Below is a small trained network, with its code and all its weights. Each question gives an input and a class and asks what happens when units are switched off, that is, made to give their printed mean instead of their output.

import numpy as np


def w(rows, s, z=0):
    codes = np.array(rows[::2]) - 128.0
    scale = np.full(codes.shape[1], s)
    scale[-1] = z or s
    return codes * scale


def f(y):
    return np.maximum(y, 0)


def log_softmax(a):
    a = a - a.max(-1, keepdims=True)
    return a - np.log(np.exp(a).sum(-1, keepdims=True))


def net(x, mask):
    res = np.array(x, float).reshape(1, 4) / 4 @ E
    y = f(res @ A[0][:, :-1].T + A[0][:, -1])
    res = res + np.where(mask, y, B[0][:, -1]) @ B[0][:, :-1]
    return log_softmax(res[-1] @ U[:, :-1].T + U[:, -1])


A, B = {}, {}
E = w([
[110,114,190,14,50,115,23,145,65],'x0',
[155,123,200,56,203,43,110,156,29],'x1',
[133,134,169,153,133,167,58,5,128],'x2',
[21,73,123,112,118,164,187,108,179],'x3',
],0.013)
A[0] = w([
[185,153,146,94,206,132,107,65,76,158],'n0',
[93,118,132,126,74,206,124,142,133,192],'n1',
[148,129,88,147,187,68,133,191,153,253],'n2',
[138,109,142,149,137,54,5,53,147,250],'n3',
[173,159,134,148,241,148,125,130,146,73],'n4',
[129,160,54,136,94,181,158,127,177,100],'n5',
[53,140,111,109,73,155,96,128,170,220],'n6',
[69,87,127,146,144,71,147,145,145,34],'n7',
[121,101,145,166,90,195,100,80,202,254],'n8',
[209,76,138,62,207,88,80,114,41,131],'n9',
[140,139,107,123,106,103,102,208,142,143],'n10',
[53,136,132,100,184,151,177,158,103,206],'n11',
],0.011,0.0031)
B[0] = w([
[143,228,148,85,77,139,164,136,87,216],'n0',
[138,62,142,76,70,145,90,75,175,190],'n1',
[187,8,167,42,199,103,202,182,74,198],'n2',
[53,169,126,20,110,205,191,135,64,220],'n3',
[180,109,112,148,182,154,108,112,105,187],'n4',
[166,152,206,208,116,88,40,148,235,210],'n5',
[105,68,118,51,118,124,130,60,231,201],'n6',
[112,138,161,79,98,119,248,133,250,160],'n7',
[166,121,129,103,175,227,92,42,225,228],'n8',
[101,200,214,65,112,88,63,171,88,255],'n9',
[96,91,80,137,103,122,167,152,142,174],'n10',
[123,81,187,2,114,53,221,141,226,184],'n11',
],0.0076,0.018)
U = w([
[166,131,119,221,186,162,130,2,192,165],'0',
[119,216,183,118,136,11,135,212,56,152],'1',
[71,236,125,143,71,190,213,71,65,66],'2',
[33,3,149,35,86,94,198,130,177,231],'3',
[153,8,67,156,204,74,203,127,70,112],'4',
[118,107,78,234,128,65,138,138,185,3],'5',
[141,120,173,185,141,26,249,155,169,52],'6',
],0.0086,0.0021)

Each question gives the input, the list of numbers given to net, and the class t.
The units are the neurons (one row each of A and B). Each row of codes is followed by its name. A weight is (code - 128) times the scale printed after its matrix; where a second scale follows, it is the last column's (A, B and U).
mask holds one flag per neuron, in row order. A switched-off neuron (its flag False) gives its mean, the last column of its row in B, instead of its output. The means were averaged over made-up inputs and are rounded, as every weight is.
A unit's drop is (log p(t) with every unit on - log p(t) with that unit switched off) / (log p(t) with every unit on - log p(t) with every unit switched off).
The circuit of an input: a set's keep is (log p(t) with only the set's units on - log p(t) with every unit switched off) / (log p(t) with every unit on - log p(t) with every unit switched off). Starting from all 12 units, units are removed one at a time, each time the one whose removal leaves the highest keep (on an exact tie, the one counted first), for as long as the keep stays at least 0.8.
circuit, biggest first: the units of the circuit, biggest drop first
unit that matters most: the unit with the biggest drop
top k neurons: the k neurons with the biggest drops, biggest first
drop of u: that unit's drop, to one decimal
input [5,3,3,0], class 1: unit that matters most => n9
input [-7,8,-7,-2], class 4: top 4 neurons => n2, n4, n5, n3
input [-3,-2,2,6], class 0: circuit, biggest first => n8, n3
input [-4,2,8,3], class 0: top 3 neurons => n8, n9, n4
input [-8,7,1,-2], class 1: top 2 neurons => n9, n0
input [-4,2,-1,1], class 6: circuit, biggest first => n3, n6
input [-4,-8,-6,-8], class 5: top 2 neurons => n5, n11
input [-8,8,-7,-1], class 4: top 3 neurons => n2, n4, n5
input [5,-7,6,-2], class 0: top 2 neurons => n8, n11
input [-8,3,3,-5], class 1: top 3 neurons => n0, n8, n6
input [8,-1,3,-4], class 1: top 3 neurons => n9, n8, n7
input [1,5,-4,1], class 1: drop of n6 => 0.6
input [-5,3,-4,-2], class 4: drop of n2 => 0.2
input [1,8,-4,1], class 1: circuit, biggest first => n9
input [7,-3,6,-7], class 2: drop of n3 => 0.1
